Each row has a name. After each piece below comes the name of the row it's from, unless a question asks for something else. Each question is about the rows just above it. Places in a row count from 0.

Columns, left to right: Q R C N M Z K W T A
[ 13   7 -14  -6  -7   0  19 -14   5  10] : J
[11  3 -2 -1 -2 -5 -4  8 60 44] : B
[ -5  -3   7   3   3  -1 -11   9  10   4] : H
[20  5 -7 -3 -4 -3  5 -1 39 31] : E
[-27 -11  17   7   9   6 -15   4 -81 -66] : X
[  3   3  -6  -3  -3   2  10  -9 -14  -8] : G
[ 9  2 -2 -1 -1 -5  4  7 52 38] : S
Where in the named rows is [-8]?	G, 9
Which column holds this, read top down? [ 10  44   4  31 -66  -8]	A
[19] is at row and place	J, 6
[52] is at row and place	S, 8
Which column holds [  5 -15  10] top down?	K

Columns, left to right: fizog bikal bugo ziret begu Gage lugik gazem
[ 5 -1 -8 10 -9 -8  9 11]  tobi
[-33  45  28  10 -12 -44  22   3]  boged
[-22  71  15  24  36 -15   8 -30]  Duv
[  2 -28 -20 -35  52   2 -26  -7]  rovo
[-14 -38  31  11 -16  56 -36  22]  Sumav
[ 13 -21 -31  29  57 -21 -28 -57]  tubu
[ -6 -28  -5 -22  37  11 -23 -14]  losar
[-17  44  14   8   1 -21  12  -5]  tel
[-31  41  28   1 -13 -46  26  12]  suk
[ 10 -12 -13  15 -20   3   3  14]  bem
[  3   3  -7  27 -12 -29  23  15]  Kulu
[ 23 -18 -22  13 -38  31  -2  29]  Kiti
Which row holds [  2 -28 -20 -35  52   2 -26  -7]?	rovo
Row and place of [-29] in the named rows:	Kulu, 5

Columns, left to right: soliv Muduk Zema vupu Folo dilos Pena nebo volo boku
[ 69  19  13  10 -14  18 -17 -60   6  15] : D
[ 45  14   7  11 -12  -5 -28 -68  31 -29] : L
[-49  -6 -12 -10   8 -31   5  34  15 -44] : V
[-44] is at row and place	V, 9
Which column holds this, read top down? [31 15]	volo
Row and place of [-10] in the named rows:	V, 3
[ 15 -29] is in which column, read top down?	boku
Which column holds this, read top down? [-17 -28]	Pena

Columns, left to right: kod tafut Guk Zirut pob Lura
[ 20 -15 -15  65  23 -46]  kat
[-16  12  11 -16  -5  14]  foge
[ -3   2   3 -29  17  38]  Loso
[-3  2  2 16 24 17]  kove
[-16  12  11  -2  -5  14]  roku
[ 28 -19 -21 -40 -33  17]  reni
[-3  2  2 15 24  4]  dipoz
[-15  11   1  -2 -21 -14]  muke
[ 63 -48 -44  31  41   5]  sot
[15] is at row and place	dipoz, 3
[14 17  4] is in which column, read top down?	Lura
Where in the named rows is [4]?	dipoz, 5

Columns, left to right: tobip vinur Gemop Kime Pubap guval
[ 0  0  0  0  0 -1] -> varo
[-16 -12   8   8   8 -34] -> Pif
[-40 -31  19  -1  20 -84] -> tima
[13 10 -6 -6 -6 27] -> Fem
[ 39  30 -19 -85 -19  83] -> Pode
[12  9 -6 -6 -2 25] -> Loz
Row and place of [83] in the named rows:	Pode, 5
Which column holds this, read top down? [27 83]	guval
Row and place of [-85] in the named rows:	Pode, 3
Row and place of [-84] in the named rows:	tima, 5
Which column holds [  0   8  -1  -6 -85] top down?	Kime
Which column holds [  0 -12 -31  10] top down?	vinur

Columns, left to right: ligep Taved kof vapu lofud Dig saged bom Kide
[-31  27  23 -41  13  27 -82  26 -40] : repuf
[-50 -25 -57 -45 -59  32 -40 -39   3] : Giseg
[ -7  -2 -20  -2 -25  20   7 -24  -9] : Vudo
[-16   1  -1 -14   6 -10 -33   9  -5] : nam
[-16  14  -1 -14   6 -10 -33   9  -5] : Balez
[-45] is at row and place	Giseg, 3
find: [-50 -25 -57 -45 -59  32 -40 -39   3]	Giseg
[-40   7 -33] is in which column, read top down?	saged
[-39] is at row and place	Giseg, 7
[-24] is at row and place	Vudo, 7

Columns, left to right: Lusab zorus vuzuz dide vato Viv sali
[  0 -64  79 -30 -43 -83 -42] : P
[  0 -64  80 -30  42 -83  28] : F
[  0  27  79 -30  38 -83  28] : Y
find: [  0  27  79 -30  38 -83  28]	Y
[80] is at row and place	F, 2
Which column holds [80 79] top down?	vuzuz
Row and place of [-43] in the named rows:	P, 4
Which column holds [-43  42] top down?	vato
Where in the named rows is [38]?	Y, 4

Columns, left to right: Lub kan lamu sekup
[-29  26 -39 -23] = por
[-60  23 -39  29] = vupe
[-29  38 -16  27] = nol
[-60  23 -39  -4] = fof
[27] is at row and place	nol, 3
Which column holds this, read top down? [27 -4]	sekup

Columns, left to right: zovev mepi kalem suda zis
[-21  -4  24  11  24] = Moli
[-15  10  15   4 -17] = puge
[  7  63   3 -25   5] = bup
[  8  23 -35 -52  25] = Tinu
[  7  63   3 -25  51] = luni
[-81   4  13  10  51] = kazus
[  8   7 -81] is in which column, read top down?	zovev
[25] is at row and place	Tinu, 4
Where in the named rows is [-15]?	puge, 0

Columns, left to right: zufo Mibe Mimu Lada
[-50 -15  21  16] -> zepib
[ 2  0 -1  3] -> selas
[-35  -4  15  11] -> dazof
[-19   3   8   1] -> tuf
[-10  16   2 -27] -> nozo
[  2  19  -4 -35] -> Vab
[-63  11  22  -4] -> mabi
[  0  19  -2 -30] -> tupat
[-28  -6  13   3] -> tugo
Which column holds this, read top down? [ 16   3  11   1 -27 -35  -4 -30]	Lada
[-1 15  8  2 -4 22 -2 13] is in which column, read top down?	Mimu
[  2 -35 -19 -10   2 -63] is in which column, read top down?	zufo
[  0 -28] is in which column, read top down?	zufo
Where in the named rows is [8]?	tuf, 2

Columns, left to right: zomu migu pegom mede kurap
[ -9  33 -23  58 -61] = vas
[  9 -31  23 -55  60] = nuru
[ 27 -62  16 -14 -59] = Novu
[-10  31 -24  57 -60] = Vav
[-30  63 -21  14  55] = Biti
[-27  63 -16  10  55] = ton
[ 27  62  17 -14 -59] = sotin
[  9 -32  24  57  60] = Zovu
[ 11 -33  22 -60  61] = ferok
Where in the named rows is [58]?	vas, 3
Where in the named rows is [16]?	Novu, 2

Columns, left to right: gitu Vot bope Dab
[59 -3  5 60] = tobom
[-3  0  1  7] = femu
[ 38   3  -8 -80] = kem
[ 20   2  -3 -45] = tikap
[  5   0  -1 -10] = vor
[ 10   1  -2 -21] = nibob
Which column holds this, read top down? [ 5  1 -8 -3]	bope
[60] is at row and place	tobom, 3
[0 3 2 0 1] is in which column, read top down?	Vot
[-80] is at row and place	kem, 3
[38] is at row and place	kem, 0

Columns, left to right: boda badi supog fudo vuvis
[-61  80  33   5 -72] : livi
[  4 -27  63  29  43] : tosoz
[  4 -27 -35   2  13] : zoze
[-22  -7 -60  12 -73] : noz
[ -3  21 -73 -33  48] : geze
[ 65  15  30 -49  17] : nerov
[ 47  52  -8  32 -25] : Gider
[ 13 -73  48] is in which column, read top down?	vuvis
Row and place of [30] in the named rows:	nerov, 2
Row and place of [-25] in the named rows:	Gider, 4
[-73  48] is in which column, read top down?	vuvis
Which column holds this, read top down? [ 48  17 -25]	vuvis

Columns, left to right: zapa bosi kun zifo Lat sur
[  5 -21  24   3  -3   2] -> far
[ 36   6 -44  -3   3  -4] -> Vuko
[ 13  18 -23  -1   1  -2] -> fafeb
[ 3  1  4 -6  2 -3] -> tev
[ 13  18 -23  -1   6  -2] -> Tem
[-54 -58  53  -3   4  -4] -> val
[ 35  39 -39   7  -9   9] -> kame
[-33 -30  16  63 -73  79] -> zegin
Which column holds [-3 -1 -6] top down?	zifo
Row and place of [36] in the named rows:	Vuko, 0
Where in the named rows is [7]?	kame, 3
Row and place of [-73] in the named rows:	zegin, 4
Where in the named rows is [-39]?	kame, 2

Columns, left to right: surim peza tufut gem Getab paf mem bagon kasa
[-28 -18  -6   7  28   3   6 -11 -10] : samem
[-12  -4   4   4   1  -1   2   0   3] : Dibil
[-40  19 -44  20 -83  15  -6  21  -4] : Pafat
[ 5  3  3 -9 -3  7 -4 -2  1] : Mido
[-5  0  7  1  6 -4 -6 -1  1] : vutid
Which column holds this, read top down? [ 4 20 -9  1]	gem
Where in the named rows is [5]?	Mido, 0
Which column holds this, read top down? [19  3  0]	peza
Which column holds this, read top down? [-10   3  -4]	kasa

Columns, left to right: bamam sumef Gup fug
[-6  8 -3 -3] = fik
[-10 -31 -28 -29] = silup
[-45  -8 -19 -66] = Zoda
[-6  9 -4 -4] = fovuv
[-42  -8 -20 -64] = lev
[ -5 -18 -16 -16] = Gatev
[-41  -9 -21 -60] = lavi
[-30 -19 -26 -49] = tapok
[-14  20  -7  -8] = resot
[-11 -33 -30 -30] = remag
Which column holds [-31  -8   9  -8 -18  -9 -19] top down?	sumef
Which column holds [-45  -6 -42  -5] top down?	bamam
Which column holds [ -3 -29 -66] top down?	fug
[-10 -45  -6 -42  -5] is in which column, read top down?	bamam
Which column holds [-64 -16 -60] top down?	fug

Columns, left to right: Seme pove fege balo
[ 26 -80 -79 -67] -> mur
[21 20  2  5] -> sevez
[21 26 -2 -8] -> rav
Where in the named rows is [-67]?	mur, 3
Where in the named rows is [-80]?	mur, 1
Which column holds [ 5 -8] top down?	balo
Which column holds [-79   2] top down?	fege

Columns, left to right: Bunu kul kored varu Neded
[-17 -20 -32  49 -17] = pum
[  7   0   5 -11 -23] = munu
[ -1  11  18 -26   6] = kanov
[-1 11  9 -6 46] = dom
[ 18 -66 -50  14  52] = tuzam
[ 12   0   0 -21   6] = Sodu
Which column holds [ 11 -66] top down?	kul
Which column holds this, read top down? [ 0 11]	kul

Columns, left to right: Nupi bopom pid Lom Giki butag
[ -9   1  -4 -38   6  12] : zaliv
[-7 27 -7  6 -6 -4] : sisu
[22 38  2  2  3  4] : kema
[ 3 -2  3 36 -9 -8] : tufor
[  8  15   7  83  -7 -17] : Pofol
[ -6   7 -10 -40  21   7] : mopi
[ 0  4 -3 25  3 -6] : nov
[  0 -11  -6 -81  -4  14] : vime
[ -2  23 -11  -9  28  20] : Guza
[-23 -35   4  65 -28 -24] : Nukov
[-13 -45  -8 -55 -31  10] : fozi
[ 26  42  -2 -25  12  10] : lize
Row and place of [-23] in the named rows:	Nukov, 0
Which column holds [ -6   3  -9  -7  21   3  -4  28 -28 -31  12] top down?	Giki
Which column holds [ 8 -6] top down?	Nupi
Where in the named rows is [28]?	Guza, 4
[  6   2  36  83 -40  25] is in which column, read top down?	Lom

Columns, left to right: fegot Zimol fala gesi Katin vir
[-76 -71  52 -15  -9  -1]  bif
[ 41  28  19 -21  10  -1]  raziv
[-30  21  25   1  16  -1]  fud
[ 79  14 -29  16 -20  -1]  Zet
[ -6  19 -31   6  -1  -1]  Kug
[ 29   3 -41  -2  -9  -1]  sani
[-20] is at row and place	Zet, 4
Which column holds [16  6 -2] top down?	gesi
Row and place of [28] in the named rows:	raziv, 1
Where in the named rows is [3]?	sani, 1
Which column holds [-9 10] top down?	Katin

Columns, left to right: luvu Zel Pomuv lon lozo Kerap Limet mipo dudit Velan
[-26  22  47  62 -27 -43 -53  17 -25  27] -> kavo
[ 10 -24 -58 -29  45   1 -28 -31 -36 -56] -> vok
[ 38 -13  17  -9 -37 -41  24 -50  15 -54] -> kelu
[ 20   9  21 -37  37 -30  20  13  46 -79] -> nemot
[38] is at row and place	kelu, 0
Row and place of [-9] in the named rows:	kelu, 3
Which column holds [-37  37] top down?	lozo
Which column holds [ 17 -31 -50] top down?	mipo
Which column holds [10 38] top down?	luvu
[-27] is at row and place	kavo, 4
Row and place of [-53] in the named rows:	kavo, 6

Columns, left to right: rin Sibu nelod mizi Davod vezos
[ -2 -25 -17 -35 -17  -8] = Nekif
[ -9 -64 -32 -48 -23 -15] = fevu
[-11 -72 -36 -50 -25 -16] = Pip
[ -9 -64   7 -52 -27 -18] = fotoz
[-14 -84 -40 -52 -27 -18] = kenun
[12 52 18  4  4  8] = Bila
Which column holds this, read top down? [-52   4]	mizi
Which column holds this, read top down? [ -8 -15 -16 -18]	vezos
[-11] is at row and place	Pip, 0
Row and place of [8] in the named rows:	Bila, 5

Columns, left to right: vum kov perev toz Mafed pogap semo gosim zuza Mumi
[  5  -1   0  -2  27 -19 -15   6  -1   7] = Lafu
[-19 -16  10  13 -10  44 -10  -4 -18 -27] = Fon
[  5  -1   0  -2  27 -19 -15 -24  37  48] = nilo
Which column holds this, read top down? [  7 -27]	Mumi
[ 0 10] is in which column, read top down?	perev
Which column holds this, read top down? [-19   5]	vum
[-18  37] is in which column, read top down?	zuza

Columns, left to right: fenag bebun bedet keduz deva zoki nupu futi Pamiz
[ 26  20  -2 -21  65 -15 -59 -44 -66] : mizin
[ 55 -65 -42   9 -45   0  20 -66 -41] : liviz
[ 55 -65 -42   9 -45   0  20 -66 -22] : Tilel
[-18 -25   0 -47 -24  36 -60  -6 -14] : sulom
[-45 -45] is in which column, read top down?	deva
find: [-18 -25   0 -47 -24  36 -60  -6 -14]	sulom

Columns, left to right: Kalu luro nepop tedas mor Bis gul rogeg naf Vod
[  1 -22  38  28  11  14  -5   5 -11  -3]  sis
[ 7  8  1 -6  8 -8 -4  4  6 14]  kes
[ -1 -37  33  44  10  -5 -22  17  16   9]  gavuv
[  3 -22  18   8  15  27   1   1 -31 -14]  fosir
[  7  16 -36 -21 -37  32   8 -27   5 -20]  vuf
[ 27  -9 -40   7  20  -7  72 -21   9   6]  kifip
[ 29  14 -15 -24  22  40  -7 -11 -50 -29]  zota
[  0   3 -32 -10 -19  25  18 -20  -3 -21]  tif
[  0 -19  32  25   7   5  -8   7  -1   2]  Fuva
[ -1 -41  33  48   4  -8 -28  24  25  13]  nal
[ 11  13  -9 -12  13 -24  10   4   6  17]  Gof
[ 19   6   7  -6  26  -4 -18  12  13  25]  betam
Which column holds [-11   6  16] top down?	naf
Which column holds this, read top down? [-8 -5 27 32 -7 40 25  5 -8]	Bis
[40] is at row and place	zota, 5
Which column holds this, read top down? [5 4]	rogeg
[  7  16 -36 -21 -37  32   8 -27   5 -20] is in which row?	vuf
Which column holds [-20   6 -29] top down?	Vod
[ 0 -1 11 19] is in which column, read top down?	Kalu

Columns, left to right: Beriv goda rul fina Foval Sav
[ 55  -7 -44   4   2 -66]  likef
[  9   1 -20 -36  27  83]  nadib
[ 80 -19  30  28  21 -28]  Lag
[ 28  10  40  46 -68  14]  zuk
[11 38 53  6 29 67]  Num
[ 10   6   1 -30  51  78]  banoz
[ 21 -62   6  21 -68   5]  talez
Which column holds [30 40 53  1] top down?	rul
Which column holds [-28  14] top down?	Sav
Where in the named rows is [27]?	nadib, 4
Where in the named rows is [78]?	banoz, 5

Columns, left to right: tuta salos dil gak Bilu Tezu Tusob
[ 13   9   6 -15  25  12  -7] = pigat
[10  2  5 -6 20 11 -5] = Bisa
[ 15 -13 -62  28  -6 -33  22] = kirad
[  7   9   2 -11  14   7  -5] = Nav
[ 22  38  26 -28 -27  -6  46] = taf
[-13  15 -19 -11 -14   9  -8] = rugoz
[ 12   6   5 -12  24  11  -7] = pavu
[  7   9   2 -11  14   1  -5] = rumeg
[ 12  18   3 -21  22   3  -8] = Vur
[  7   3 -21  -6 -10   6  19] = fidaz
[  9  42   2 -32  13 -28  -7] = Kuza
[  5 -62] is in which column, read top down?	dil
[38] is at row and place	taf, 1
[-15  -6] is in which column, read top down?	gak
Row and place of [-15] in the named rows:	pigat, 3

